Below is a small trained network, with its code and all its weights. Each question gives an input and a class and asks what happens when units are switched off, that is, made to give their printed mean instead of their output.

import numpy as np


def w(rows, s, z=0):
    codes = np.array(rows[::2]) - 128.0
    scale = np.full(codes.shape[1], s)
    scale[-1] = z or s
    return codes * scale


def f(y):
    return np.maximum(y, 0)


def log_softmax(a):
    a = a - a.max(-1, keepdims=True)
    return a - np.log(np.exp(a).sum(-1, keepdims=True))


def net(x, mask):
    res = np.array(x, float).reshape(1, 6) / 4 @ E
    y = f(res @ A[0][:, :-1].T + A[0][:, -1])
    res = res + np.where(mask, y, B[0][:, -1]) @ B[0][:, :-1]
    return log_softmax(res[-1] @ U[:, :-1].T + U[:, -1])


A, B = {}, {}
E = w([
[185,214,227,193,230,253,167,91],'x0',
[53,41,220,34,129,211,230,221],'x1',
[18,75,183,228,80,95,193,17],'x2',
[212,188,217,156,29,21,215,193],'x3',
[159,24,221,164,238,39,47,159],'x4',
[127,132,128,129,125,130,125,130],'x5',
],0.0045)
A[0] = w([
[89,210,43,101,30,203,190,99,51],'n0',
[65,42,221,23,128,188,214,231,17],'n1',
[209,185,212,160,44,34,207,193,92],'n2',
[35,73,41,118,221,228,43,49,82],'n3',
[142,60,187,153,190,74,81,151,44],'n4',
[209,243,235,207,246,254,159,88,185],'n5',
[49,95,165,210,97,116,181,41,33],'n6',
[70,44,17,46,20,3,76,179,93],'n7',
[202,192,58,208,126,47,41,44,4],'n8',
[199,162,95,60,158,151,97,201,55],'n9',
[89,209,43,101,30,202,190,100,52],'n10',
[144,45,197,156,200,63,69,156,15],'n11',
[196,188,63,202,126,54,53,53,12],'n12',
[142,54,190,154,192,71,78,154,30],'n13',
[73,52,209,36,128,181,201,219,34],'n14',
[53,96,162,205,99,117,176,46,32],'n15',
[205,164,94,56,163,153,94,205,54],'n16',
[200,162,95,58,159,151,96,203,60],'n17',
[56,97,161,202,99,117,175,50,37],'n18',
[88,214,40,100,28,207,194,98,48],'n19',
[189,173,195,154,61,57,184,180,98],'n20',
[211,186,213,160,43,32,210,193,94],'n21',
[140,63,184,152,187,77,85,149,46],'n22',
[140,63,183,151,186,77,83,150,49],'n23',
[206,165,93,52,160,153,92,211,57],'n24',
[76,55,206,40,128,178,196,215,39],'n25',
[76,50,25,52,33,9,83,175,90],'n26',
[195,176,200,156,56,50,190,184,96],'n27',
[203,193,58,209,126,47,38,43,1],'n28',
[201,163,95,58,159,151,96,203,58],'n29',
[209,166,91,49,161,153,92,213,49],'n30',
[142,55,190,154,192,71,76,153,39],'n31',
[50,98,165,209,98,120,183,41,34],'n32',
[57,98,161,202,100,117,175,49,45],'n33',
[208,166,92,50,162,154,92,212,46],'n34',
[142,51,193,156,196,68,74,154,27],'n35',
],0.0043,0.00089)
B[0] = w([
[204,219,144,29,178,49,199,87,195],'n0',
[56,203,49,223,160,139,175,234,220],'n1',
[82,37,32,54,205,205,40,82,213],'n2',
[89,24,31,33,204,205,30,66,225],'n3',
[182,199,132,62,159,79,189,103,179],'n4',
[245,7,202,213,66,237,203,80,253],'n5',
[67,127,202,132,58,61,42,112,189],'n6',
[253,35,203,217,82,236,225,87,224],'n7',
[56,189,50,228,161,153,182,233,220],'n8',
[73,118,205,152,60,70,58,110,183],'n9',
[207,224,145,25,183,46,202,84,195],'n10',
[185,206,133,59,159,73,192,101,188],'n11',
[58,187,53,225,157,152,179,225,211],'n12',
[180,197,133,65,155,79,185,105,181],'n13',
[57,203,51,222,159,137,174,227,209],'n14',
[68,126,201,132,60,62,44,112,185],'n15',
[71,117,205,153,57,69,55,111,187],'n16',
[72,118,205,152,56,70,56,109,184],'n17',
[71,127,197,133,66,66,48,113,183],'n18',
[203,219,145,30,177,48,199,87,198],'n19',
[90,50,49,67,188,190,57,93,193],'n20',
[82,36,32,53,210,208,38,81,214],'n21',
[176,190,131,68,153,84,181,107,176],'n22',
[175,189,132,70,152,85,180,107,176],'n23',
[70,118,207,152,49,67,53,108,189],'n24',
[61,199,55,216,157,137,171,221,205],'n25',
[248,37,201,216,84,233,221,91,216],'n26',
[88,47,44,63,193,195,52,90,199],'n27',
[56,190,49,228,162,153,183,236,221],'n28',
[69,118,208,152,52,67,53,108,184],'n29',
[71,118,207,152,56,67,56,109,191],'n30',
[182,199,133,64,158,79,188,103,182],'n31',
[72,127,201,136,57,64,47,114,189],'n32',
[70,128,198,132,60,65,46,113,183],'n33',
[72,118,205,152,59,69,56,110,190],'n34',
[181,198,132,63,156,78,186,104,185],'n35',
],0.0045,0.0055)
U = w([
[59,131,214,140,31,40,35,117,108],'0',
[69,194,44,226,168,145,179,245,12],'1',
[213,213,136,1,171,55,196,86,99],'2',
[92,29,39,42,199,207,37,83,177],'3',
[251,45,198,210,75,220,194,93,254],'4',
],0.0087,0.00049)

Each question gives the input, the list of numbers given to net, and the class t.
The units are the neurons (one row each of A and B). Each row of codes is followed by its name. A weight is (code - 128) times the scale printed after its matrix; where a second scale follows, it is the last column's (A, B and U).
mask holds one flag per neuron, in row order. A switched-off neuron (its flag False) gives its mean, the last column of its row in B, instead of its output. The means were averaged over made-up inputs and are rounded, as every weight is.
A unit's drop is (log p(t) with every unit on - log p(t) with that unit switched off) / (log p(t) with every unit on - log p(t) with every unit switched off).
The circuit of an input: a set's keep is (log p(t) with only the set's units on - log p(t) with every unit switched off) / (log p(t) with every unit on - log p(t) with every unit switched off). Starting from the 12 units with the biggest drops (on a tie, the unit counted first), units are removed one at a time, each time the one whose removal leaves the highest keep (on an exact tie, the one counted first), for as long as the keep stays at least 0.8.
units of the circuit, in order: the units of the circuit, biggest drop first
top k neurons: the k neurons with the biggest drops, biggest first
drop when u is switched off: that unit's drop, to one decimal
input [-4,-8,5,2,-7,-5], class 1: units of the circuit, in order	[n28]
input [-7,-1,5,-3,5,-1], class 4: units of the circuit, in order	[n7; n26]
input [-6,2,-4,-2,3,-5], class 4: units of the circuit, in order	[n7; n26]
input [-7,8,4,7,6,6], class 1: top 2 neurons	[n1; n14]
input [-8,8,-3,-3,3,7], class 1: top 4 neurons	[n1; n14; n25; n5]
input [5,8,0,8,-4,5], class 1: top 4 neurons	[n1; n14; n25; n3]
input [2,8,7,3,6,3], class 1: top 3 neurons	[n1; n14; n25]
input [-7,0,1,5,-3,2], class 4: top 3 neurons	[n7; n26; n3]
input [-8,8,-2,1,5,-5], class 1: top 4 neurons	[n1; n14; n25; n5]
input [-4,6,2,5,2,-7], class 1: top 4 neurons	[n1; n14; n25; n3]
input [2,8,-7,-2,6,8], class 1: top 2 neurons	[n1; n14]
input [7,-1,1,8,4,-7], class 3: drop when n11 is switched off	0.0
input [8,1,-3,-3,-5,8], class 4: drop when n5 is switched off	1.6
input [-7,3,2,0,-2,-6], class 4: drop when n7 is switched off	0.1
input [5,-4,-4,-3,1,6], class 4: units of the circuit, in order	[n5]
